The rows lie along a hidden order. The number after each row says roughly how far along it the row is, from 0 to 30. A new part has a new order.
-10 -23 -2 22 0 6 -12 25 -13 2 -5 -5 11 -9 -9 -18 -7 0 11 -18 9 34 -25 6 -20 -17 16 6 14 | 25
-20 -6 -15 31 11 -7 -4 -7 33 8 -11 10 -30 -26 -15 -81 -3 23 -4 -37 17 9 -7 42 8 -17 1 22 8 | 22
-24 -3 12 4 -10 -60 -2 51 -2 46 -2 -19 -7 25 -8 -20 3 7 -13 -14 -19 5 -8 -4 -24 5 -49 11 -1 | 2
1 -22 5 2 -3 -3 -2 28 20 8 -2 9 -2 -5 -9 -26 -21 7 -6 -29 -1 14 -9 26 -5 31 7 0 21 | 24
-32 -17 8 -6 -5 -38 -1 48 -4 7 3 10 -5 3 -13 -14 -31 -32 -57 -48 -3 5 -1 -3 0 9 -6 -13 0 | 9
-32 25 -5 3 -3 -4 -2 -20 -12 4 -13 10 11 -7 -11 27 -7 11 -9 -26 20 6 -6 -2 -5 -11 13 -14 2 | 24
-8 -16 10 1 -5 -2 -25 35 16 5 -1 21 -1 -6 -16 -21 -8 3 -10 -25 2 4 30 23 6 2 -7 33 4 | 27
-19 -1 9 5 -6 -1 -3 33 -4 5 -6 -18 -4 -16 -15 -44 -23 4 -43 -34 16 6 -3 43 -6 3 -57 7 0 | 5
-30 -7 6 2 -37 -23 -32 35 7 8 -3 30 -9 -28 -16 -3 -11 36 -33 -30 -14 55 -3 1 -5 35 -74 -9 -3 | 0
-30 -8 15 36 13 -7 -5 33 7 -13 -13 -19 -9 -9 -39 -66 -13 45 -40 -36 -2 11 -4 9 -9 -20 2 5 9 | 2
-22 -7 27 26 -5 -28 0 -10 16 -40 19 15 -3 -8 -30 -54 -7 38 20 -19 -4 5 10 5 11 5 -11 27 -7 | 25
-22 -19 23 1 -3 -13 -6 31 -17 38 -8 47 28 41 -19 30 -11 -15 2 -40 -19 -22 -35 -7 -31 2 -6 9 14 | 19
-9 8 -41 4 -10 0 1 20 6 3 2 25 -2 -6 -8 -4 -3 -15 -7 -32 -2 2 -7 -2 20 4 -7 -3 -9 | 15
-18 -3 8 37 -6 -70 -27 15 -4 -2 -2 -28 -18 -5 -44 -44 -6 4 -6 -21 -17 1 10 0 -5 2 -3 2 5 | 8
-21 -4 15 2 -10 -2 -6 46 -42 9 -2 17 -25 36 -10 -17 -3 -25 -29 -25 -14 3 1 -66 -10 2 -18 -10 0 | 10
-15 -4 11 3 -25 -73 0 12 1 -34 -1 -32 8 -37 9 -39 -10 6 -7 0 -12 60 -5 -6 7 2 0 1 -24 | 14
-62 8 16 2 -13 -10 -3 40 -7 -9 -3 13 17 -10 20 0 -8 6 -9 -48 -2 6 11 10 -3 5 4 1 2 | 13
-19 -6 11 -7 -64 -3 -4 23 -6 56 -21 11 -6 17 -25 -21 -9 16 5 -32 1 -30 -6 -3 -17 2 0 10 9 | 7
-5 1 6 5 14 21 2 -28 17 -31 3 -8 -28 -19 -57 -47 -3 25 -10 -13 3 -7 -7 -5 -4 3 -8 -3 -5 | 26
-23 -5 35 13 2 4 2 -10 3 -39 20 16 -4 -8 -29 -13 -7 23 -16 -15 -5 4 -11 -41 -5 3 29 4 -39 | 29
-20 -29 -1 4 -6 -50 -4 26 -4 10 -7 8 -7 49 -16 0 -8 -9 -22 -29 -29 -35 -6 -29 27 3 -3 10 -57 | 30
-8 -35 17 22 -4 12 7 26 25 5 -15 -3 -56 14 -6 -90 -14 6 -12 -61 -5 2 -21 -5 -8 21 8 22 45 | 17
-23 5 -6 -1 -5 -5 -4 22 -8 29 -3 6 36 -5 -7 -16 -29 2 0 -32 -3 5 -2 33 -31 -1 -37 -21 3 | 12
5 26 1 24 12 37 -2 12 -5 0 -29 -2 30 -12 0 -2 1 45 -7 -3 -8 10 4 5 -1 -6 6 2 36 | 9
-24 -5 -4 30 -6 9 -1 5 -1 6 -12 29 -2 -7 -48 -53 -14 49 -7 -25 -3 22 -8 11 9 1 -29 3 29 | 9
-28 0 6 5 -16 2 -1 9 57 -3 0 62 7 -7 -23 -25 -11 9 12 -25 -3 4 -14 67 -6 -8 19 13 -13 | 29
-11 -3 4 1 -4 2 6 13 1 4 -22 6 -69 -3 -17 -21 5 -12 -5 -10 -2 2 -6 0 3 2 3 9 -4 | 12
-25 -10 -8 2 -7 -8 -4 42 -11 11 -10 -21 -66 -6 -21 -30 -10 19 -4 -36 -1 8 19 -7 7 44 1 37 7 | 9
-30 -5 -9 6 -6 26 -13 21 -6 29 -10 15 22 25 3 8 -37 3 -12 -35 42 8 -31 -6 -23 -15 19 -14 39 | 27
-42 -6 10 -36 -19 -2 -6 57 -11 48 -7 29 -26 -8 -19 6 -21 -48 -6 -58 -3 -6 -5 -39 -7 29 18 4 6 | 16
-2 -1 6 3 -13 -4 -3 13 1 3 -25 19 -9 29 -25 -5 4 2 -36 -8 -2 2 -31 -6 -1 35 -3 -2 -29 | 2
-15 -2 -15 -18 0 23 -1 20 13 6 -1 18 -24 13 -18 -20 -21 -24 -21 -25 49 5 17 -5 5 17 47 16 27 | 30
-22 28 -4 3 -20 3 -16 28 -9 11 16 30 2 -22 -19 27 -12 -15 3 -43 24 6 -6 -3 26 4 15 -8 5 | 22
-6 -4 7 -12 -33 -56 -48 16 2 -12 16 49 -9 1 -8 46 -36 1 24 -13 15 3 3 -2 -2 13 22 2 5 | 25
-25 0 -1 1 1 21 2 18 -9 2 0 26 0 -2 -1 17 -13 -21 -2 -10 0 15 -3 -2 12 0 5 2 -2 | 11
-55 -6 -28 -30 37 0 -3 22 -28 9 3 16 -17 -11 -19 -7 -7 3 -31 -76 23 38 -8 15 -6 3 -2 -14 2 | 19

-34 11 -63 22 2 1 -8 6 1 12 -8 1 -26 -38 29 -9 -1 -16 -7 7 23 -12 -1 -8 -5 -8 -6 14 -13 4 2 -2 16 -8 -26 1 -53 -76 18 -37 9 1 27 22 -2 5 1 -17 -5 13 3 -10 -2 7 -45 -29 19 4 6 -11 2 2 4 -18 -9 -3 -5 -4 2 10 -1 1 -21 -4 10 18 -5 2 3 3 9 0 -1 -11 4 -2 31 -13 7 -12 -8 16 -2 -9 -2 2 3 7 -4 15 4 -13 49 5 17 5 -5 16 -4 4 23 3 4 -6 -59 -14 -5 -4 33 6 13 16 6 -6 -11 1 11 6 | 21
-6 1 -14 -15 3 1 -4 -4 -2 10 -11 21 -2 -36 -12 1 -7 -1 14 -3 12 -13 3 -3 3 4 4 6 -2 4 1 1 3 3 -6 1 -18 -25 13 -10 2 1 8 0 4 4 -17 -14 -1 -2 2 -3 0 4 -14 -8 15 3 -1 -8 2 10 2 -1 -4 0 -2 2 -10 1 0 3 -7 -3 7 9 2 2 -2 2 4 -9 -20 8 5 4 4 -12 2 15 1 0 -3 -1 -3 11 5 -2 12 8 2 -4 -15 6 -2 3 -1 -8 13 2 8 -3 5 5 -1 -10 -2 21 28 2 3 -8 14 21 -6 7 7 -1 | 8
18 -7 49 -34 0 0 8 -4 -4 4 -5 30 3 -28 -39 11 -12 6 12 -7 -7 -6 4 -2 9 11 10 1 15 1 0 3 -7 5 15 0 18 -7 -10 12 -4 1 -14 -14 3 1 8 -11 -1 -15 -6 15 -1 9 19 14 5 -6 3 2 4 5 -1 16 6 -1 2 -2 -15 1 13 5 0 -4 0 -3 2 4 -4 -2 -10 -11 -23 19 -1 1 -17 10 0 32 5 -18 2 1 -1 6 6 -8 13 -8 -5 10 -54 2 -19 1 9 -17 11 1 0 -4 4 13 15 -4 2 27 25 -10 -5 -38 20 -8 2 7 -2 -6 | 0
-23 3 -33 -3 4 1 10 -3 -1 -1 -10 16 -21 -33 3 1 -2 -3 -8 -7 22 -20 -4 -4 1 -12 1 16 -2 10 -1 2 -11 -8 -16 0 -52 -56 -3 -23 19 12 -7 13 1 3 -4 -15 -6 7 0 -8 5 -6 -31 -21 25 3 9 -12 4 5 1 -8 -5 -8 -3 -6 -12 -4 0 4 -3 -4 5 9 -5 8 0 2 1 -18 -10 -17 0 8 27 -2 8 13 -8 0 3 7 -2 -2 2 -6 4 24 -5 -6 18 -2 7 6 5 2 8 -4 10 3 -4 -1 -22 -21 -2 22 36 2 34 21 14 -3 -8 0 39 1 | 13
6 -4 26 -28 1 0 3 -4 -3 8 -9 30 0 -30 -26 7 -12 3 12 -5 2 -7 4 -2 7 9 9 4 12 3 0 2 -1 2 6 1 5 -22 -2 2 -2 1 -7 -12 3 2 6 -11 -3 -11 -4 10 0 9 6 7 10 -3 3 0 3 6 0 12 3 -2 1 -2 -13 3 9 3 -2 -4 4 3 1 4 -3 -1 -8 -10 -22 16 0 1 -10 4 2 28 4 -13 0 0 -1 8 5 -7 15 -3 -3 5 -44 4 -12 2 6 -13 12 2 4 -4 5 12 4 -6 1 29 26 -7 -1 -32 20 -3 -2 8 2 -4 | 3
-37 18 -88 42 -1 2 -14 14 3 7 -4 -25 -44 -36 47 -10 8 -26 -15 18 15 -16 -3 -6 -10 -13 -15 9 -30 -4 4 -4 23 -16 -32 -1 -39 -68 23 -42 12 -8 47 31 -6 6 10 -10 -3 16 2 -15 -12 8 -35 -33 14 4 2 -10 -1 -5 5 -27 -11 -4 -7 -1 22 14 1 0 -32 -3 12 22 -7 -3 7 9 17 15 7 -11 6 -6 41 -17 10 -26 -13 25 -3 -14 -1 -3 1 24 -14 8 9 -20 83 12 30 1 -11 27 -19 8 23 4 4 -19 -83 -11 -8 -28 15 15 0 25 -7 2 -12 -1 10 6 | 30
-30 8 -57 9 3 1 -2 1 0 8 -8 5 -18 -31 18 -6 -1 -10 -1 1 24 -15 -2 -5 -5 -8 -4 12 -15 6 1 0 6 -7 -20 1 -51 -47 15 -25 12 6 19 16 -1 4 -6 -17 -6 10 3 -11 2 0 -33 -26 20 6 4 -12 2 5 2 -14 -9 -3 -4 -3 -3 3 -4 2 -14 -3 8 16 -4 3 2 4 7 -8 -6 -11 4 3 27 -15 7 -4 -5 12 -2 -2 -3 4 2 2 2 20 1 -12 37 2 13 5 -2 9 4 0 15 2 2 -4 -33 -14 -4 6 26 6 18 20 8 5 -9 1 20 5 | 17
-35 10 -64 16 2 1 -9 6 1 12 -10 -1 -20 -31 30 -9 -2 -14 -5 6 28 -8 -1 -7 -5 -7 -5 13 -15 4 1 -2 16 -8 -23 1 -54 -71 18 -35 8 4 27 19 -2 3 3 -16 -6 13 4 -11 2 5 -40 -28 18 7 6 -10 2 4 3 -15 -9 -3 -5 -3 4 9 -4 0 -14 -3 9 18 -5 2 3 5 7 -2 -1 -10 4 -1 27 -14 6 -12 -6 18 -3 -5 -2 5 2 4 -1 17 3 -11 45 4 17 5 -5 14 1 2 20 1 5 -3 -48 -14 -5 0 30 5 14 21 6 -1 -10 1 13 7 | 19
17 -7 56 -34 0 0 7 -5 -4 2 -5 28 5 -19 -38 11 -11 7 13 -8 -8 -7 3 -1 9 9 11 2 17 1 0 3 -9 5 18 0 21 2 -10 16 -2 2 -20 -15 3 1 7 -8 -1 -14 -6 16 -1 8 22 15 5 -6 2 4 3 5 -1 15 7 -2 2 -2 -13 -2 12 4 4 -4 0 -3 3 4 -4 -2 -11 -12 -22 17 -1 2 -19 9 0 34 7 -18 2 3 -1 4 4 -8 13 -7 -6 9 -53 1 -19 0 10 -17 11 1 -2 -4 1 12 16 -4 2 29 30 -9 -3 -37 21 -7 1 7 -2 -6 | 0
-25 3 -46 -5 3 1 -6 -1 -1 12 -14 21 -14 -57 4 -2 -8 -7 6 0 19 -14 2 -7 1 -2 2 12 -6 6 1 0 10 -1 -17 1 -42 -59 14 -20 5 3 14 9 3 5 -10 -18 -5 5 3 -8 1 6 -32 -18 18 4 4 -9 3 8 3 -8 -7 -2 -4 -2 -11 6 -2 2 -12 -3 11 16 -1 4 0 3 5 -12 -17 0 4 1 18 -15 4 9 -3 7 -3 -5 -3 10 5 -1 8 17 1 -7 6 6 6 5 -3 1 9 2 18 -2 6 6 -28 -13 -4 17 34 3 10 -1 17 11 -10 5 15 2 | 12
